array([[3, 3, 3, 2, 4, 3, 2, 2, 1, 2, 3, 1, 3, 2, 3],
       [6, 6, 6, 7, 4, 5, 4, 7, 6, 7, 7, 5, 3, 5, 6],
       [3, 4, 3, 4, 0, 3, 4, 4, 5, 4, 3, 4, 3, 4, 4],
       [3, 3, 3, 2, 3, 2, 2, 2, 1, 2, 2, 2, 3, 2, 3],
       [4, 4, 4, 5, 0, 4, 4, 5, 5, 4, 4, 5, 3, 5, 4],
       [4, 4, 4, 5, 3, 4, 4, 5, 5, 4, 4, 5, 4, 5, 4],
       [4, 4, 3, 4, 3, 3, 4, 4, 5, 4, 4, 5, 3, 5, 3],
       [2, 3, 2, 3, 1, 3, 4, 3, 4, 3, 2, 4, 3, 4, 3],
       [2, 2, 2, 2, 1, 2, 4, 2, 4, 2, 1, 4, 3, 4, 2],
       [4, 4, 4, 3, 5, 4, 2, 3, 2, 4, 4, 1, 3, 2, 4],
       [6, 6, 6, 6, 6, 5, 3, 6, 4, 6, 6, 3, 3, 3, 5]]) value 3

array([[  8, -38,   1,  -1, -38, -21,  15, -13, -39,  21, -13, -14, -12],
       [-36, -28,  -5,  -9, -22,  27, -36,   6, -25,   8,   8,   6,  10],
       [ 21, -32,   0,  -3, -29, -36,  27, -10, -30,  20, -14, -12, -11],
       [-28,  24,  -6,   2,  25,  35, -30,  10,  28, -20,  15,  14,  12],
       [ 22,  34,  -3,  -5,  33, -37,  29,  -5,  33, -34,  -4,   1, -13],
       [ 26,   3,  -4,  -3,   8, -39,  33, -14,   5, -11, -14, -10, -21]]) value -38

array([[-185, -163,  -35, -277, -242,  -84,  -92, -215],
       [-154, -336,  353,   -8, -733,  121, -240,  125],
       [-110,  175, -171,  -13,   32, -152,  -17, -217],
       [ 755, -645,  778, -959,  743, -915, -962, -886],
       [ -56, -167, -413, -267,  -97, -274, -172,  -97]]) value -163

array([[ 17,   6, -31,  -1,   4,  -7,  -4, -20,  -1],
       [  1,   0,  28, -17,  -6,  -8,  -8,  16,   3],
       [-10,  18,  -2,   8,   5,  -8, -18,   4,   2],
       [  1, -17,  29,  -1,   3, -10,  -1,  -7,  12],
       [  1, -16,  -8, -14, -14, -12,  26,   0,   9]]) value 6

array([[-10,   9,  -1,  -8,  -8, -36,  -5, -11, -19, -14, -13, -15,   3,
        -11,  -9],
       [-12,  17, -12, -26, -17, -27, -16,  22, -12, -21, -18,  -9, -25,
         -7,  -4],
       [-11, -31,  -5,   1, -12, -45, -33,   4, -11, -13, -13, -14, -16,
        -15, -13],
       [-14, -25, -16, -39, -17,  30, -12,  29,   6, -12, -15, -15, -15,
        -30,   5],
       [-10, -20, -11, -26, -18, -12, -16, -37, -20, -17, -24, -13,  -8,
        -23,  12],
       [-10, -34, -13,  -6, -18, -41, -12,  -8,   0,   1, -17,  -6,   2,
         -1, -23],
       [-14,  18, -18,  -8,  -6,  -8, -20,  -4,  -4, -15, -11, -13,  -2,
        -10, -26],
       [-17,   4,  -7, -15, -14,  29, -22, -19, -17, -12, -11, -16, -15,
         -2,   6],
       [-12, -18, -23,  -8, -13, -19,  -9,  10, -13,  -4, -10, -16, -13,
        -19,  -5]]) value 9

array([[216, 123, 114, 166, 102, 121, 111, 125],
       [162, 128, 164,  73, 144, 176, 159, 146],
       [197, 110, 103, 247, 105, 103, 120, 128],
       [ 78, 129, 166, 218, 135, 131, 169, 147],
       [142, 133, 119, 102, 177, 143, 169, 170],
       [ 87, 122, 128, 233, 129, 137, 179, 152],
       [146, 149, 154, 180, 112, 120, 119, 109],
       [123, 152, 123, 186, 135, 119, 123, 126],
       [ 78, 140, 178, 173, 150, 145, 156, 149],
       [ 62, 161, 142, 183, 140, 165, 153, 152],
       [184, 124, 161,  95, 127, 148, 149, 142],
       [244, 110, 115, 135, 115, 120, 111, 124]]) value 123

array([[160,  71, 141,  65, 173, 210],
       [185,  92, 166,  68, 184, 202],
       [187,  93, 152,  66, 173, 218],
       [139, 157, 149, 150, 147, 102],
       [128,  95, 105, 139, 141, 113],
       [ 25,  83,  26, 140,  19,  97],
       [142, 133, 120, 157, 175,  71],
       [ 30,  70,  28, 128,  33, 122],
       [111, 122,  87, 144, 123,  83],
       [136, 128, 148, 127, 110, 137],
       [ 51,  96,  58, 136,  42, 105],
       [ 26,  76,  25, 120,  15, 119]]) value 71
---
[[ 39 -13   5 -21]
 [ 72  55  58  19]
 [-15 -38 -33 -29]] → 5

[-45  70 -56  53] → -56

[ 60 -24 -38 -26] → -38

[[-26 -14 -65 -20]
 [ 27   1  31   4]
 [ 41  12  59  15]] → -65

[-33  56  58  23] → 58

[[-5 10 48 75]
 [-2 -9  9  3]] → 48
---
[-0.197 -0.158  0.176 -0.150 -0.180 -0.077] -0.077
[-123.28   19.32  108.51  113.20] 113.20
[  4.4   9.9 -10.1   8.1  19.2  11.6] 11.6
[ -9.1  10.8  -7.0   0.6  -1.2  16.4 -11.2] -11.2
[ 0.6  0.9 -0.6  1.2 -1.5] -1.5
[-164.2   61.2  -46.4   -1.1 -185.5  135.4] 135.4
[ 0.11 -0.15  0.08 -0.01] -0.01
[ 10.726  16.219 -11.626 -13.690  -8.753  -4.804 -12.456] -12.456
[ -88.9   37.5   57.0 -101.8   74.4  153.6] 153.6
[ 0.11 -0.19 -0.13 -0.08  0.12] 0.12
